Each row is followed by its class.
[  7   7   4  36   4 -35  -1  11  19  23  20 -52   1 -67 -52  32   5  14
   9   2  -1 -45  -4 -30  37  -2 -11  -6 -10  15  28  30   2  17  35   1]	K_581
[ -1   9  28  12  24   5 -83  28   3  56  -9 -57 -23  91 -15   1 -10  34
  -7 -13   3 -48  -1  -7 -43  -2 -36  47 -71  30  40  19  36 -49  -3 -61]	K_403
[ -6  22 -22  23 -23  13 -84  27   0   0  66 -57  43 -42 -17  64  18 -28
 -20 -39   8 -31 -43 -16  -8  23  -1 -44  -7 112  30  -9 -28   3  31  -3]	K_614
[ 34  25 -29   1  12  16  23  32   3  53  11  13 -23  26   4  35  -8  10
 -18 -11 -27 -23  -4  16  29  -1   8 -11   3   7  35  32 -14   9 -19   8]	K_581
[-19   0 -38  -9  -9  19  -1  -9 -10  67  -2 -29   3  41   9   2 -20  37
 -38   5  -7  12 -28  18 -10  -5 -44 -17 -18 -23  -9  -3   7  -1  13 -39]	K_700
[ 11  10 -36 -35  14 -33   6   1 -10  -2  30  27 -29 -65 -13  31  13  12
  16   7  11 -21  24 -46 -11  24  13 -57  -6  16  -7   7   2 -32   4  15]	K_343
[ 13  -3 -34 -44 -14 -21  20  -9 -22   9   9  23 -17 -21   3  38   9  19
  25   7 -13  -3  26 -24   2  29 -10 -24  14   6  -8 -19  10 -27  -3  16]	K_396
[ -1  10 -50  26  33  13 -35  18  -8  17  14 -77  -8  -8  12 -35   7   9
  15 -17 -12   7 -13   6   5   8   3  -2   2   9   6  14   5  19 -14  -3]	K_545
[ 16  27  11  -8  -9 -10 -11 -21   4  70  26 -29  -6  35   2  26 -23  20
  28 -32   2 -68  -7  -6  25  -7  -9  23  30  30   8  34  -5  -7 -50 -12]	K_139
[-49 -14 -52 -13  10   2  63 -12  15 -12 -43  33  90 -63 -79  22 -23  36
  23  11 -24  22  -5 -53  11  55  -4 -56  22  43 -21 -49   4   5   3  16]	K_139
[ 17 -18   4  35  32 -22  15   7  44 -24 -23 -16  42 -24 -15  14  -4  12
  11 -19   3 -10  -8 -36  24  14  13  15  10   6  -8  18  -4  -6  -2  15]	K_139
[-11 -14 -14  -6  -5   0 -15  33   3  35  -7 -13  10  15   1 -16 -22  23
  17   7   8  -2  15  45   9  -8  -7 -13 -23  16   6  -3 -19  11   8 -15]	K_581
[  8 -25 -18   0  11  14 -12  -1 -24  35   5  15  -2  23  26   9 -31  25
  -7  13  14  -5 -12  18   0   8   5  -9 -15  21  14  28 -10  14  -6 -34]	K_614
[  6  15  11  22 -33 -24  -2   6  13  34  16 -61  -1 -58 -20  33  -4  -6
 -19  25   5  24  30 -33  33  -5  -9  -3 -17  -6  16 -10 -11   1  13   7]	K_396
[ -3  12  40 -21   1  14 -24 -30 -29  17 -30  29 -30  26  53 -37   2   2
 -69  24  15  -2  -9  37 -26 -21 -30  32 -11 -64  19 -12 -18 -28   1 -30]	K_700
[ 24  -6   2  42  -6 -26 -14   4  -2  -8 -11 -35  34 -27  28  17 -10   7
 -11   8  -3  -2 -17 -29  17  34 -24  13 -19   7  11   8   2 -17   7  21]	K_396
[ 18 -14  14  77  22 -10   9   7  11  18   9 -33  31 -55  -8   5   5   2
  13 -27  11 -19   7 -14  53  -3  28 -17  -3  19   5 -13  -5  14   2  -5]	K_581
[-68 -17  51  58  38  36 -53 -42   7   2 -63  13  14 -25  17 -47  50  -3
 -64  18  20 -73 -28  61   8  -3 -16 -45   4  11   6   5  21  14  19 -42]	K_139
[ 15  17  18   0 -22   4   1   5 -45  61 -14   5   5  15  15  -4 -31  30
  10  28  18   7  19  32  23  -3 -16 -17 -29  18   5  -7  -9 -19 -16  -5]	K_828
[  26   68  -27  -29   43  -13    8  -10  -28   26   15 -101  -44  109
    9    9  -46   79    1  -17   -4   56  -35  -39  -14   47   14    0
  -36  -15  -11   37   60   10    3  -47]	K_343
[ 16  -2 -12  -5 -26  -1 -23  -9  -6   8   1 -16  -7  13  16  30 -17   7
 -28  -1 -22 -35   6 -38 -10  12   9  12 -36  30  42  40  -4  24  -5 -26]	K_597
[  12  -13  -47  -62  -10   14 -114  -44   18  -31   27  -48   47   58
  -33   40    8  -50   53  -81  -33 -105  -46  -58  -47   31   -3   17
   83   58   10    8   -9  -21  -21  -39]	K_403
[ -6   0 -35 -79 -31  -5  -3  19  41  60 -31  26  13  62 -42  14 -36 -34
  59  50  29 -30  20  45 -22  22   7 -45 -12  39  60  -7 -10  -6  20   4]	K_403
[-27 -18 -22 -23 -15   7 -11  10   0  72   0  20 -10  58  -3 -15 -12  15
  35   8  -1 -25  -1  46   5  -2 -20 -27   7  11 -10  -6  11  -9   4  -9]	K_139
[-15 -47 -24 -55  14  26 -20 -40 -21  15 -19  -9  68  27 -32  22   0 -11
  33  -3  28 -23   2  -2  43  31  -1 -19  27  17 -37   4   2   2 -50 -30]	K_403
[  4  -9 -15 -20   8  -7  23  -1 -18  53   2   8  14  27  23 -10 -23 -10
   6  15  20  11 -20  11  15  17 -16   2 -11 -16  12  16  15   8  -3 -11]	K_700
[ 35   4 -34   4  17  -3   5  -7  -5  46  20 -45  32  47   7  18 -30 -16
  12 -28   4  -5 -21 -14  16  25  10  26  -1  15  41   9  -8  16 -30  -9]	K_545
[ 40 -17  -3   9 -80 -17 -35 -52  -4  98  20 -77   8 -30  20 -45 -79 -69
  19  18  33 -12 -15  18  46  -5   7 -38  25 -19   5   2 -26  42  -1   0]	K_545
[ 17  24 -42 -31  -4   7  17   1  -8  41  38 -44   6  17 -12  33 -25   0
 -47 -50 -22   1 -20   1  29  25 -15   9   9  22   8   0  15  11 -20 -21]	K_359
[  8  -6 -13 -34 -12 -17 -18   1 -35  35  11   6   0  58  45   6 -23  21
  -3  11   7  -8   5  25  20  14 -17   5   7 -10  -3  16  -5  10  -9 -27]	K_581
[ -2 -20   0  -7  -9  10 -21   5 -15  34  -6   3  11  40  -1 -24 -27  21
  -4  17  23  -4  -8  25 -17  -2 -19 -14 -31   5   7  27   5  -4  19 -21]	K_343
[ 36 -19   2 -10 -33  -1 -38  -7 -26  11   6 -54  37 -60 -44  12  -7  13
   5  -9  20  -6  30 -53   7  13  -6  12 -28  25  10  11 -17  -6   9  12]	K_545
[-20  10 -22 -21   4  -7  31  -1 -22  47 -15  21  -4  32  -5   1 -24  -5
  22  22 -12 -14 -19  43  31  25   1 -40  -8  -2  28 -22   3  21   4   0]	K_581
[ 18  28  30 -61  -1 -31 -37 -29 -23 -32  29 -30 -13 -25  25   3   2 -23
 -20 -27   9 -37  26 -12   4  10   8  55  -6  -3  16 -22 -26 -24 -39  -7]	K_828
[ -5 -11 -10 -54   5   8  17 -16 -22 -13 -15  27 -25 -32 -26   2  23  12
   2   4 -15   3  17  -1 -12  22  -8 -14   5  -3   0 -28  18 -18  17   3]	K_396
[  8  14 -34 -53  31  -1  13  -4 -16  12  21  14 -15  24 -10  26  20  61
   7 -30 -12 -35   4  -6   5  18  -6  32   4  15  12   0 -13 -26 -34  -7]	K_139
[ -8   4 -11  28   2 -37   6  11  41 -19  26 -65  14 -63 -23  55 -13 -18
 -10 -11  -4  -1   1 -45  21  19  21 -21  -1  19  -5 -17   4   8  19  18]	K_614
[ 14  22  35  68 -11 -18 -18  10   2  16   2 -59  15 -68 -10   4  -7  -5
  -9   6   4   5  13 -28  35  -8  -3  -9 -15   5  -7 -19  -6 -22   4  17]	K_828
[ 20  21 -17   6  20  -2  40 -32 -29 -66  16  45 -53 -96  16 -15  15 -25
   0   3 -36  16 -23 -62  12  10  50 -16  17 -11   3  12 -26  35 -33  31]	K_597
[ 68 -23 -17 -83 -81   2 -39 -55 -25  -8 -14  32 -24  28 -19 -27 -70 -47
  75 -29 -27 -60 -77 -18 -75  55  29 -50 -18  58  46  -9   1  -1  69  18]	K_597
[ 24 -12  51  34 -40 -32 -27  23 -10  14   5 -44  48 -41 -11  41 -19 -10
 -38  -9   9  -4  16 -33  49  14 -31   4 -17  12 -21   0  12 -14  22  16]	K_581
[  5   9  -7  -8  18  -8   2 -15  -7  -3  19 -35   0   0   7   3  18  32
  31  -7   1 -31  10 -21   7  21  -4  52   1   7  20  25   8   0 -24   8]	K_396
[ 21  32  40  29  25 -11  11   6 -21 -12 -24  -8   5 -33 -22  50  12  38
   0 -26   8  42  12 -43  34 -14  24 -24 -28  21 -19 -21 -29 -24 -25  -9]	K_139
[ -5  -7  11  56 -15 -15  -8  -5  16   8   6 -23  48 -38  -3   1  -4 -14
  -3 -15   5 -27  19 -39  19  21   7   6  -2  16   3 -21  12 -11   5  15]	K_359
[ -2 -34 -28 -58 -16   2 -33   1 -21  23   1 -39  20 -16 -29  -9 -13  59
  22 -17   5 -34   5  17  19  10 -35  10  -6  35 -19  31  -6   1  -5 -19]	K_139
[ 30  -2 -19  41  13 -23  14 -14  23 -31 -17 -56  33 -45 -12  11  -4  22
  -7 -20  -4 -21 -20 -15  37  13   3  22   9 -13  19  12 -18   3  14   9]	K_359
[ 10  23 -58  30  -4   8   1  15  20  64  11  -8   5  50  27  25  -6   4
 -11  15 -16 -39 -18  11  -9  15 -22 -12  11   7  37  28  -4  -4 -12  29]	K_545
[  1  19  -3 -38  26  -3  16   1 -20 -38 -15   1 -11 -19 -29  12   7  33
  -4 -16  -5  -1  11 -17 -16  16   7 -17 -24   9  -5   2  12 -21  -4   8]	K_343
[  9   2  21  48 -31  -7 -62  36  24 -29  12 -85  37   0   4  20 -12  -6
 -51 -22 -39 -73 -23  -8  -1  17 -44  89   1  21  50  35  12 -11  20  42]	K_614
[ 33  14 -36 -45 -19 -17   0  12 -52 -13  -6 -46 -13 -30  -3  22 -11  55
 -30 -22 -18  22  24  -5   1   6 -28  -2 -31  13   4  -3  -8  -4 -10   1]	K_545
[-18 -37 -19   8 -11   7 -20  26  -9  44  33 -15  13  15  27  -5 -34  28
 -29   8  18   6   6  28  -2  -1 -24   6 -26  30 -11  16   6  16   2 -29]	K_614
[  3   9  -3  42  -7 -23 -13  18  24 -23 -13 -64  26 -74 -25   9  -2   0
 -28 -17  -7   7   8 -19  21   7  -1  -7 -14  14  15 -24  -5  -4  32   3]	K_359
[  2  -2  10  64 -18 -30  17  12  16  13  27 -48  31 -83 -34  22 -33  -9
 -12  -1   2 -11 -20 -17  33   3  -6   2 -14  36  37 -24 -10  14  25  18]	K_614
[ 13  13  13  28   3 -18  21   6  12   1 -10 -48  33 -48  11   3 -13   4
 -31 -16   7   3  11 -36  15  10  -6  14 -12   6  13  14  24  11  -1   2]	K_700
[ 13  42  10   3   6   7  -3  -1  -7   9   2 -22 -24 -12 -13  10   4  11
 -42 -19 -10   2   3 -28  -5  23   9  -3 -18   9  13  -6  26 -16  12  -1]	K_359
[ -8 -35 -45  -4  11   7 -42  14  -3  20  18 -15  16  41  31  -6  25 -11
  33  29  15  -5  -6  12  13  24   1  15 -25 -10  22  31 -17  10   5   4]	K_396
[  3  18 -12  64 -33 -14 -27  24  27   5 -12 -62  47 -60  -8  26  26 -13
 -20   8  -6 -25   2 -28  14  11  -9 -26  -5  16  53 -12   2  -2  58  28]	K_700
[ 21 -19  42  98   8 -12   2 -25 -15 -23   6 -50  45 -41  11  -1 -35  11
 -20 -38   3   2 -18 -44  30 -10  21  32   2  23  15  -1  -4  38 -11 -36]	K_614
[ 16 -23   6 -23  -8  21   8 -24 -28  -5  -4  51  -2 -46  16 -10  -1  13
 -20  15   0  10  26 -25   1  15   7   2  26   3 -21 -15  -8 -17 -21   0]	K_597
[  1  17 -10  90  35  41 -13   8  10  51 -58 -69  39  70  17  -8 -39  63
   1 -16 -31  -5 -13  -1   1  11   7  -6 -43  10   1  -9  16 -22 -25 -26]	K_828
[ -4 -19 -18 -26   3  -7  -2  12   8  19  -7  -6  -1  26   5 -16 -24  18
  10  -2  10 -20 -12  55   3  -2 -11 -14 -15  11   7  24  -8  28  19 -25]	K_581
[ -4 -14  15  -9 -12  15 -18 -30 -26  56  -2  -7   7  42  10 -11 -18 -15
 -35  25  23   3   4   1   4   3 -15  10 -21 -29  -1  21   2  14 -14 -15]	K_545
[ 44  -5  -1 105   4 -14 -59  58  15 -40  -5 -67  12 -25  38   3  15  24
  -5   2 -16  52  12 -52   7 -16  14  25   6  16  21  25 -14   5  37 -18]	K_597
[  1  10  -7 -49   1 -12  24  -5 -15  -7  -6 -15 -28 -39 -14  17  -2  17
  -6   7   0  25   5  -5   5  18 -13 -22 -26   5 -17   9  16   4   3   6]	K_396
[ 34 -55 -18  28 -25  23 -21 -17  20  71 -16  16  36  10  52  -7 -33   6
 -45  -8  15 -32   5  -5 -15 -12 -17 -18   5 -13 -10  18  -7 -19   5 -36]	K_700
[ 26  23 -13  -4 -18   0 -13   1 -20  11   9 -40   7  23   4   1 -18  14
  -6 -22 -17 -42 -14  -7   1  31  -9  -4   2  23  28  30  31  -2   2  15]	K_343
[ -9  30 -18 -25   3   2  -6  16 -39 -33  18   8 -31 -38  -2  39  26  57
   1  18  -7  28  47 -36  -8   9  20 -15   1  15 -12 -10 -14 -13  -7  16]	K_614
[ 26 -36 -39  29   7  -9 -27 -23 -19  57   7 -70  32 -11  41 -43 -56   9
 -42   7  16  -6 -49  25  32  18 -46  26  -7 -19   7  25 -12  19 -19 -32]	K_545
[  9 -16  -4  16 -22 -10 -25  12  -6  12  12 -14  -8  10  40 -12 -32  40
 -11  19  27  -4  -7  29 -17  -2 -11  -9 -20  28   5  32  -1  19  32 -17]	K_614
[ 13  25  28   4   0  -4   0  -3 -50  -2   8  19  24 -11  11  -6  15   9
  -8  -2  21   6  -2 -45 -18  34  -3  20 -36  23  41 -11  20 -13  17   8]	K_700
[ -7 -22  36  18   2 -31 -19  -5   9 -17 -28 -29  43   7   1  31  -7 -31
  20  -9  12   1  -6 -21   7  23 -12   1 -21  13 -11 -18  18 -21  11  -3]	K_396
[-31 -12 -37  51  14 -13  16   7  42  17  -6 -28  27 -70 -28 -24   1  18
  14  19 -15   5  15 -30  33   9  12 -19  26  -9  -3 -35  -9   8   7  10]	K_139
[ 17  -9  -7 -77 -35  -9  35  19  -2  30   5   8  13 -34   7  30 -36 -14
 -17   3   3  -5  61  -2  24  32  -6  21 -57  16   3  -9 -14 -26 -60  50]	K_396
[  9  22  34 -28  40  21  28 -13 -61  37   7 -13  -8  62   9  -7 -37  26
 -25 -20  28  10 -36  28  26   6 -11  19 -61   9 -12  67  23  21 -63 -28]	K_343
[  8   3 -10 -31   9   4  11  -7 -28 -12  -1  19   4 -55 -16  14   0   7
 -56 -10 -10  27  26 -50   9  36   3  -2  -8  -3 -15 -21  11 -19  -6  -6]	K_359
